Below are the code and all the weights of a small trained network. Each question names an input and a target symbol and asks about switching units off, where a switched-off unit gives its printed mean instead of its output.

import numpy as np


def w(rows, s, z=0):
    codes = np.array(rows[::2]) - 128.0
    scale = np.full(codes.shape[1], s)
    scale[-1] = z or s
    return codes * scale


def norm(h):
    return h / np.sqrt((h * h).mean(-1, keepdims=True) + 1e-5)


def f(y):
    return np.maximum(y, 0)


def softmax(a):
    e = np.exp(a - a.max(-1, keepdims=True))
    return e / e.sum(-1, keepdims=True)


def log_softmax(a):
    a = a - a.max(-1, keepdims=True)
    return a - np.log(np.exp(a).sum(-1, keepdims=True))


def net(x, mask):
    ids = ['ΔΣΨβγεμξφ'.index(c) for c in x.split()]
    T = len(ids)
    res = E[ids] + P[:T]
    u = 0
    for l in range(2):
        r = norm(res)
        for j in range(2):
            rows = slice(2 * j, 2 * j + 2)
            q, k, v = (r @ M[l][rows].T for M in (Q, K, V))
            z = softmax(np.where(np.tri(T) > 0, q @ k.T / 2**0.5, -1e9)) @ v
            o = O[l][rows]
            res = res + np.where(mask[u + j], z, o[:, -1]) @ o[:, :-1]
        u += 2
        y = f(norm(res) @ A[l][:, :-1].T + A[l][:, -1])
        res = res + np.where(mask[u : u + 12], y, B[l][:, -1]) @ B[l][:, :-1]
        u += 12
    return log_softmax(norm(res)[-1] @ U[:, :-1].T + U[:, -1])


Q, K, V, O, A, B = {}, {}, {}, {}, {}, {}
E = w([
[151,79,62,170,102,30,122],'Δ',
[183,157,97,129,42,179,107],'Σ',
[124,146,225,75,200,107,192],'Ψ',
[65,128,62,174,53,98,105],'β',
[120,99,151,74,32,188,64],'γ',
[192,121,181,136,137,95,46],'ε',
[87,193,155,141,44,195,126],'μ',
[84,218,169,109,119,77,251],'ξ',
[143,250,43,165,111,66,130],'φ',
],0.013)
P = w([
[169,80,115,193,118,163,170],'0',
[180,112,188,155,69,120,143],'1',
[155,97,77,101,53,85,192],'2',
[165,85,71,130,129,181,164],'3',
[155,99,212,118,71,101,106],'4',
[151,114,76,53,75,83,169],'5',
[112,86,67,111,177,165,148],'6',
[145,86,218,121,76,79,103],'7',
[128,127,76,12,86,85,149],'8',
[94,86,49,68,214,107,133],'9',
[138,100,218,117,89,93,91],'10',
[141,129,79,2,79,98,141],'11',
],0.0096)
Q[0] = w([
[69,95,189,79,150,133,59],'0.h1',
[194,192,53,36,144,169,110],'0.h1',
[172,225,36,172,120,174,42],'0.h2',
[210,194,3,129,86,245,174],'0.h2',
],0.0069)
K[0] = w([
[254,111,169,207,106,142,172],'0.h1',
[60,160,171,126,118,25,98],'0.h1',
[192,172,103,143,74,195,49],'0.h2',
[175,175,115,127,104,168,165],'0.h2',
],0.0064)
V[0] = w([
[120,123,207,142,90,79,24],'0.h1',
[254,191,151,236,138,63,118],'0.h1',
[68,50,137,134,143,46,32],'0.h2',
[46,134,154,180,232,71,61],'0.h2',
],0.0037)
O[0] = w([
[88,106,198,163,117,91,2,128],'0.h1',
[171,99,179,152,175,184,154,186],'0.h1',
[133,197,139,71,112,192,132,71],'0.h2',
[156,147,138,108,10,177,157,3],'0.h2',
],0.0063,0.0064)
A[0] = w([
[50,107,165,130,254,192,173,249],'0.n1',
[108,119,56,135,84,51,175,148],'0.n2',
[143,219,221,114,143,63,180,98],'0.n3',
[85,120,123,87,110,196,80,187],'0.n4',
[93,121,88,189,145,198,189,87],'0.n5',
[75,193,69,66,46,157,193,137],'0.n6',
[169,167,48,101,133,177,229,118],'0.n7',
[68,170,139,255,115,124,86,12],'0.n8',
[92,144,153,173,60,117,84,71],'0.n9',
[123,66,215,33,151,146,129,157],'0.n10',
[72,179,133,110,72,127,200,143],'0.n11',
[109,138,36,131,234,175,95,42],'0.n12',
],0.007,0.0017)
B[0] = w([
[151,134,57,105,81,108,178,160],'0.n1',
[159,182,165,135,91,207,124,253],'0.n2',
[21,73,134,199,83,110,54,175],'0.n3',
[121,184,119,154,138,89,126,166],'0.n4',
[212,121,146,98,179,115,132,165],'0.n5',
[162,125,203,90,110,95,83,185],'0.n6',
[180,184,165,133,115,136,177,202],'0.n7',
[166,112,138,95,85,110,195,162],'0.n8',
[164,131,119,147,125,139,114,177],'0.n9',
[167,115,96,151,92,121,136,178],'0.n10',
[155,101,146,148,255,99,52,158],'0.n11',
[199,96,80,71,144,174,92,191],'0.n12',
],0.0075,0.0054)
Q[1] = w([
[189,52,217,225,53,143,2],'1.h1',
[180,54,120,105,129,149,122],'1.h1',
[94,132,186,143,130,64,118],'1.h2',
[105,148,126,168,168,110,146],'1.h2',
],0.0091)
K[1] = w([
[75,186,90,2,199,68,68],'1.h1',
[139,64,81,34,144,96,147],'1.h1',
[158,143,74,175,115,192,99],'1.h2',
[152,69,110,156,152,160,194],'1.h2',
],0.0079)
V[1] = w([
[203,191,39,227,166,168,77],'1.h1',
[127,254,125,156,109,42,145],'1.h1',
[138,156,103,100,138,245,108],'1.h2',
[144,77,31,158,129,150,147],'1.h2',
],0.0057)
O[1] = w([
[54,194,90,177,160,128,94,254],'1.h1',
[70,76,83,205,89,113,75,137],'1.h1',
[207,137,91,169,65,255,112,108],'1.h2',
[91,51,143,79,111,164,159,149],'1.h2',
],0.0085,0.0064)
A[1] = w([
[196,110,186,83,100,157,168,118],'1.n1',
[148,129,121,185,115,54,156,165],'1.n2',
[194,104,109,58,161,135,147,165],'1.n3',
[17,116,223,155,101,79,144,174],'1.n4',
[175,91,56,50,226,249,114,4],'1.n5',
[126,197,82,50,95,73,113,172],'1.n6',
[35,155,254,120,71,151,133,14],'1.n7',
[116,251,109,203,182,115,154,167],'1.n8',
[181,124,60,107,150,90,97,151],'1.n9',
[160,144,189,180,84,164,80,62],'1.n10',
[98,138,92,123,117,41,182,96],'1.n11',
[105,134,118,182,87,116,57,123],'1.n12',
],0.0076,0.0033)
B[1] = w([
[88,134,121,113,95,212,60,162],'1.n1',
[137,126,142,105,137,134,109,218],'1.n2',
[68,95,80,124,123,88,166,191],'1.n3',
[150,140,50,151,149,180,91,186],'1.n4',
[150,117,2,134,204,113,95,200],'1.n5',
[127,107,127,106,106,105,86,237],'1.n6',
[217,113,155,116,95,107,214,147],'1.n7',
[86,88,175,68,124,92,102,254],'1.n8',
[154,103,138,138,87,136,176,236],'1.n9',
[125,153,85,80,166,99,138,216],'1.n10',
[128,181,125,73,137,151,150,166],'1.n11',
[96,137,159,164,134,134,190,238],'1.n12',
],0.0098,0.0061)
U = w([
[96,124,122,52,71,84,254,83],'Δ',
[161,207,122,46,47,192,103,113],'Σ',
[159,125,9,72,187,134,94,80],'Ψ',
[27,148,109,172,104,165,84,247],'β',
[127,51,144,67,64,195,111,103],'γ',
[170,18,194,145,108,84,138,137],'ε',
[210,152,189,100,177,165,37,100],'μ',
[232,209,145,143,114,99,184,51],'ξ',
[72,154,194,29,186,78,139,202],'φ',
],0.0066,0.0011)

Each question gives the input, a string of symbols that net reads in full, and the target symbol t.
The units are the heads (2 rows each of Q, K, V and O) and the neurons (one row each of A and B). Each row of codes is followed by its name. A weight is (code - 128) times the scale printed after its matrix; where a second scale follows, it is the last column's (O, A, B and U).
mask holds one flag per unit, layer by layer, with each layer's heads first. A switched-off unit (its flag False) gives its mean, the last column of its rows in O or B, instead of its output. The means were averaged over made-up inputs and are rounded, as every weight is.
A unit's drop is (log p(t) with every unit on - log p(t) with that unit switched off) / (log p(t) with every unit on - log p(t) with every unit switched off).
The circuit of an input: a set's keep is (log p(t) with only the set's units on - log p(t) with every unit switched off) / (log p(t) with every unit on - log p(t) with every unit switched off). Starting from the 12 units with the biggest drops (on a tie, the unit counted first), units are removed one at a time, each time the one whose removal leaves the highest keep (on an exact tie, the one counted first), for as long as the keep stays at least 0.8.
units of the circuit, in order: the units of the circuit, biggest drop first
k most important neurons: the k neurons with the biggest drops, biggest first
k most important neurons of layer l: the k neurons of layer l with the biggest drops, biggest first
which heads matter: for each layer, one digit per head in row order, 1 if its drop is at least 0.15 and else 0, layers parted by /
input ξ Σ Σ Σ Δ Δ β φ Σ γ Σ ξ, target ξ: 3 most important neurons	(1.n7; 0.n3; 1.n4)
input φ Ψ φ φ Σ Δ μ Δ, target ξ: 3 most important neurons	(1.n8; 0.n2; 0.n3)
input μ Σ Σ φ Σ β, target β: units of the circuit, in order	(1.h1; 0.n2; 1.n12)
input γ Δ ε Δ Σ Ψ, target Ψ: units of the circuit, in order	(1.n4; 0.n3)
input φ Σ φ Σ ε Ψ, target Ψ: units of the circuit, in order	(0.n3; 1.n4)
input μ Σ Δ Σ φ Σ Σ φ Σ φ Δ, target β: most important neuron of layer 0	(0.n7)
input Σ μ Σ ξ Σ, target ε: which heads matter	01 / 10
input Σ Σ Σ Σ Σ Δ Σ Σ Σ Ψ, target Δ: units of the circuit, in order	(0.n1; 0.h2)
input Ψ μ γ φ Σ ε μ, target Ψ: units of the circuit, in order	(0.n12; 1.n5)
input β φ γ Σ φ γ Δ ξ, target ε: units of the circuit, in order	(0.n3; 1.n7; 0.n11; 1.h1)
input Σ Σ Σ Ψ Δ, target γ: units of the circuit, in order	(1.h1; 1.n1; 0.n2; 0.h2)
input Σ Δ Σ φ Ψ, target β: 3 most important neurons	(0.n10; 0.n3; 1.n4)
input ε ξ Σ Δ Σ Σ Σ Ψ μ Σ μ, target ξ: 2 most important neurons	(1.n7; 0.n6)
input μ Σ Δ, target Δ: 2 most important neurons of layer 1	(1.n11; 1.n5)
input Δ φ Σ γ γ Σ γ β Δ ξ Σ, target ε: which heads matter	00 / 10
input Σ Σ Σ Σ Σ ε φ β φ Ψ ε, target β: most important neuron	(0.n10)
input β Σ Σ Σ γ Σ Σ μ Σ Ψ, target Δ: 2 most important neurons	(0.n1; 0.n10)
input ε γ Σ ε Δ μ Σ Σ Σ Δ Σ, target φ: 2 most important neurons of layer 0	(0.n12; 0.n2)
input Δ φ Σ Σ β β, target β: 3 most important neurons	(0.n2; 1.n12; 0.n12)
input Δ Σ γ γ, target Ψ: units of the circuit, in order	(1.n5)
input Δ ε φ φ Δ φ μ ε Δ Σ Δ, target φ: which heads matter	11 / 10
input Σ Σ Σ Σ γ φ Σ γ ε, target ε: which heads matter	00 / 00
input Σ Σ Δ β Σ Σ Δ β, target ξ: 3 most important neurons	(1.n7; 1.n4; 1.n3)
input Σ γ Σ Σ Σ β Σ Σ φ γ Ψ, target β: 2 most important neurons of layer 0	(0.n3; 0.n10)
input φ Σ ξ Δ γ Σ μ Σ, target ξ: 3 most important neurons of layer 0	(0.n8; 0.n4; 0.n1)
